[[-0.47  3.13  2.74  7.42 -4.07 -6.28]
 [ 0.95  1.72 -3.55 -3.46 -0.79  2.70]
 [-0.31 -5.15  1.00 -0.32  6.01 -2.66]]	-0.79

[[-1.83  5.81 -0.88 -3.09 -6.33 -0.80]
 [ 2.09  4.31 -1.73  1.06 -3.08 -1.20]]	-6.33

[[ 1.24 -1.60  0.52  0.09  0.00  0.03 -0.70]
 [-0.11  1.28  4.67  0.37 -7.88  1.22  0.28]]	0.03

[[ 2.14 -3.19  4.93  5.80  8.02 -4.26]
 [ 2.25 -2.57  3.74  4.54  7.57 -3.47]
 [ 2.22 -2.85  4.12  5.00  7.82 -3.78]]	7.57

[[-1.58 -3.88  4.91  1.47]
 [ 0.04  5.81 -5.16  4.20]
 [ 2.95  7.10 -7.79  3.39]]	-5.16

[[ 0.53  0.62 -0.47 -0.36 -0.03 -0.11  0.65]
 [-5.16 -6.08  4.48  3.40 -0.02  0.85 -6.35]
 [-1.69 -2.03  1.44  1.05 -0.03  0.11 -2.13]]	0.85

[[ 7.17 -2.34  7.01  6.53 -3.31]
 [-8.16  4.20 -7.78 -7.22  2.17]
 [-5.86  0.01 -5.41 -5.22  3.18]]	-7.22

[[-1.89 -5.89 -0.82 -6.22]
 [-0.61 -1.76 -0.38 -1.90]
 [-0.74 -2.53 -0.10 -2.59]]	-0.38
---
-1.68	0.01	-5.57	-8.25	0.31	-2.37	1.46 yields -2.37
-0.81	3.62	-2.97	-4.18	-8.27	4.73	-2.19 yields 4.73
-8.55	-0.02	0.23	7.49 yields 0.23
-2.83	-6.27	-4.90	-3.77	-2.66 yields -3.77
0.43	-0.20	-6.53	0.17 yields -6.53
7.60	-2.91	7.44	-2.75	1.36 yields -2.75
0.00	-6.32	3.27	-1.90 yields 3.27
4.89	-5.17	3.58	-3.31	4.27	6.90 yields 4.27
-3.24	0.54	7.75	-0.96	-2.00	-2.28	2.38 yields -2.28
1.61	1.19	-7.36	3.60	-6.39	-0.05	-0.95 yields -0.05
---
[7.02, -4.49, 4.83, -6.44, -3.87, -4.23]: -3.87
[[6.09, 8.63, 8.82, 1.00, -0.31], [1.37, -2.43, 7.80, -3.25, -5.62], [0.60, 0.66, -1.42, 4.61, 3.71]]: 1.00
[[-4.00, -0.58, 0.13, -5.40, -0.84, -5.23], [-8.50, -4.02, 1.98, 1.30, 3.30, 1.20], [-0.75, -2.02, 2.93, -6.14, 5.84, -6.67]]: -0.84
[-2.59, -0.58, -7.69, 2.81, -5.48, -8.08, 3.95]: -8.08
[[-5.43, 1.53, 1.27, 1.05, 2.82, -4.59, 1.07], [0.36, 4.48, -6.48, 2.79, -4.63, -1.85, 1.10]]: -4.59
[[0.92, -7.38, 3.81, -6.05, 4.95, -5.71], [0.63, -3.49, 0.22, -7.73, -2.71, -8.10]]: 4.95
---
Input: [[-0.82, -2.67, 1.25, -6.48], [-0.02, -3.29, 0.94, -3.08], [-0.67, -3.64, 1.50, -6.92]]
Output: 1.50, -6.92
Input: [[1.01, 3.55, 5.49, 1.65, 3.05], [1.83, 4.37, 2.14, 7.44, 5.20], [3.27, 4.15, 2.23, 1.02, 2.58]]
Output: 7.44, 1.01
Input: [[3.47, -1.04, 1.24, -0.74, 1.81], [1.08, 3.29, 2.47, -8.36, -7.62]]
Output: 3.47, -8.36
Input: [-0.26, -3.74, 4.83, -5.33, -6.51, -7.51, 0.52]
Output: 4.83, -7.51
Input: [[-4.52, 1.72, 3.44, 7.54, 3.52], [0.66, -2.83, 1.03, -1.07, 4.41], [3.06, -0.51, -3.59, -3.40, -3.07]]
Output: 7.54, -4.52
Input: [[0.39, -7.90, 0.67, -7.40, 2.65, -5.90, -6.58], [0.57, -7.20, 1.07, -7.04, 2.56, -5.47, -6.14]]
Output: 2.65, -7.90
---
[[ 1.91 -0.74 -4.07 -0.61 -1.63  2.47 -7.12]
 [ 1.30 -0.42 -6.81 -1.38  1.47  2.21 -3.67]
 [-3.12  0.68 -4.68  0.20 -0.49  2.94 -5.21]]
-0.61

[-2.98 -0.54 -3.30  2.38 -8.74  4.29 -5.69]
-2.98

[-2.15 -1.45  0.74 -6.64  4.40]
-1.45

[-2.62  3.73  8.34  5.89  1.17 -2.84  0.41]
1.17

[-1.39  2.13 -3.14  7.07  4.24 -1.60 -1.62]
-1.39

[[-0.19 -7.30 -1.16  0.96  5.73]
 [-2.94 -8.13 -1.70  0.51  7.65]
 [-1.84 -6.17 -1.99  0.11  5.65]]
-1.16
---
[-8.30  1.39 -1.40  0.60] ⇒ 0.60, -8.30
[-8.41  2.56  2.25 -5.85  6.80  8.74 -0.13] ⇒ -0.13, -8.41
[ 4.12 -7.90  5.49 -6.96  7.46 -6.50 -6.10] ⇒ -6.10, 4.12
[ 7.05 -0.23  8.84 -0.62  3.25] ⇒ 3.25, 7.05
[ 3.30  1.20 -3.97 -3.16 -7.65 -6.47  0.91] ⇒ 0.91, 3.30
[-8.23 -7.86 -7.11 -5.99 -6.17] ⇒ -6.17, -8.23
[-4.52  0.86  0.49  0.14 -8.18] ⇒ -8.18, -4.52
[ 8.24  5.30  6.10 -1.02 -3.81  0.99] ⇒ 0.99, 8.24
---
[ 2.91  0.60  2.71 -8.47 -3.62] -> -3.62, 2.91

[ 4.02  3.64  3.79 -6.26  1.59 -3.15  3.20] -> 3.20, 4.02

[[-2.25 -1.25  2.29  1.75  1.52 -3.04]
 [ 3.09 -2.34 -3.22  3.60  6.32 -5.58]] -> -3.04, 3.09

[-6.72 -6.14  2.76  2.39  1.07] -> 1.07, -6.72

[[ 1.03 -2.48 -0.75 -2.19  4.43 -6.78 -2.04]
 [ 3.61  3.48  5.04  3.14  2.14  2.90 -5.27]
 [-3.29 -1.46 -4.04  2.53  4.88 -1.48  7.70]] -> -2.04, -3.29

[ 1.48  0.70  1.89  0.06  1.63  7.48 -5.64] -> -5.64, 1.48

[ 6.45  7.81 -1.84 -0.91 -2.19 -4.35 -0.16] -> -0.16, 6.45

[[-0.27  0.07  0.53 -0.58 -0.13]
 [-2.69  0.84  5.19 -6.01 -1.05]
 [-3.18  1.06  6.13 -7.24 -1.17]] -> -0.13, -3.18

[-6.96  2.12  5.57 -5.72  7.24  0.46 -2.38] -> -2.38, -6.96
---
array([[875, 686, 546, 748],
       [839, 215, 869, 918]]) | 215

array([[155,  46, 203,  95, 190,  69],
       [168, 127, 108, 130,  94, 161],
       [148,  61, 105, 132,  62, 136]]) | 127

array([[1, 8, 7, 5],
       [4, 5, 6, 3],
       [7, 6, 6, 6]]) | 5

array([[-554,  698,  183,  771],
       [-372,  719,  -65,  716]]) | 719

array([[1279, 2347, 6131, 8869, 6491, 2648],
       [7183, 6627, 5900, 1819, 2801, 5895]]) | 6627

array([[29, 10,  5, 43, 41],
       [44, 78, 75, 46, 43]]) | 78

array([[6, 6, 5, 5, 6, 6],
       [5, 2, 6, 7, 2, 3]]) | 2

array([[130, 144, 103, 149, 155, 208, 136],
       [135, 118, 171, 164, 127, 146, 170],
       [104,  79,  99,  56,  89, 123,  82]]) | 118

array([[-44, -22, -47,  24],
       [ 17, -33,   9,  45],
       [ 48,  -1,  -7,  -3]]) | -33
---
[[-6.70  4.05 -4.23  1.40 -0.05 -5.84 -2.25]
 [ 5.10  7.76  0.58  5.68 -6.67  5.26 -2.00]
 [-1.96  6.40  2.51  0.53 -7.71 -5.48 -7.91]] --> -2.25

[[-3.54 -2.24 -8.38  3.12]
 [ 6.55  3.04  3.71 -4.75]] --> 3.12

[[ 1.81  0.69 -1.03 -6.70 -2.71]
 [ 3.09  2.15  4.84 -1.92 -3.99]] --> -2.71

[ 3.00  3.82 -7.17  0.06 -0.46] --> -0.46

[ 7.30 -4.38 -0.44  0.18] --> 0.18

[-4.68  7.98  7.44 -5.82] --> -5.82
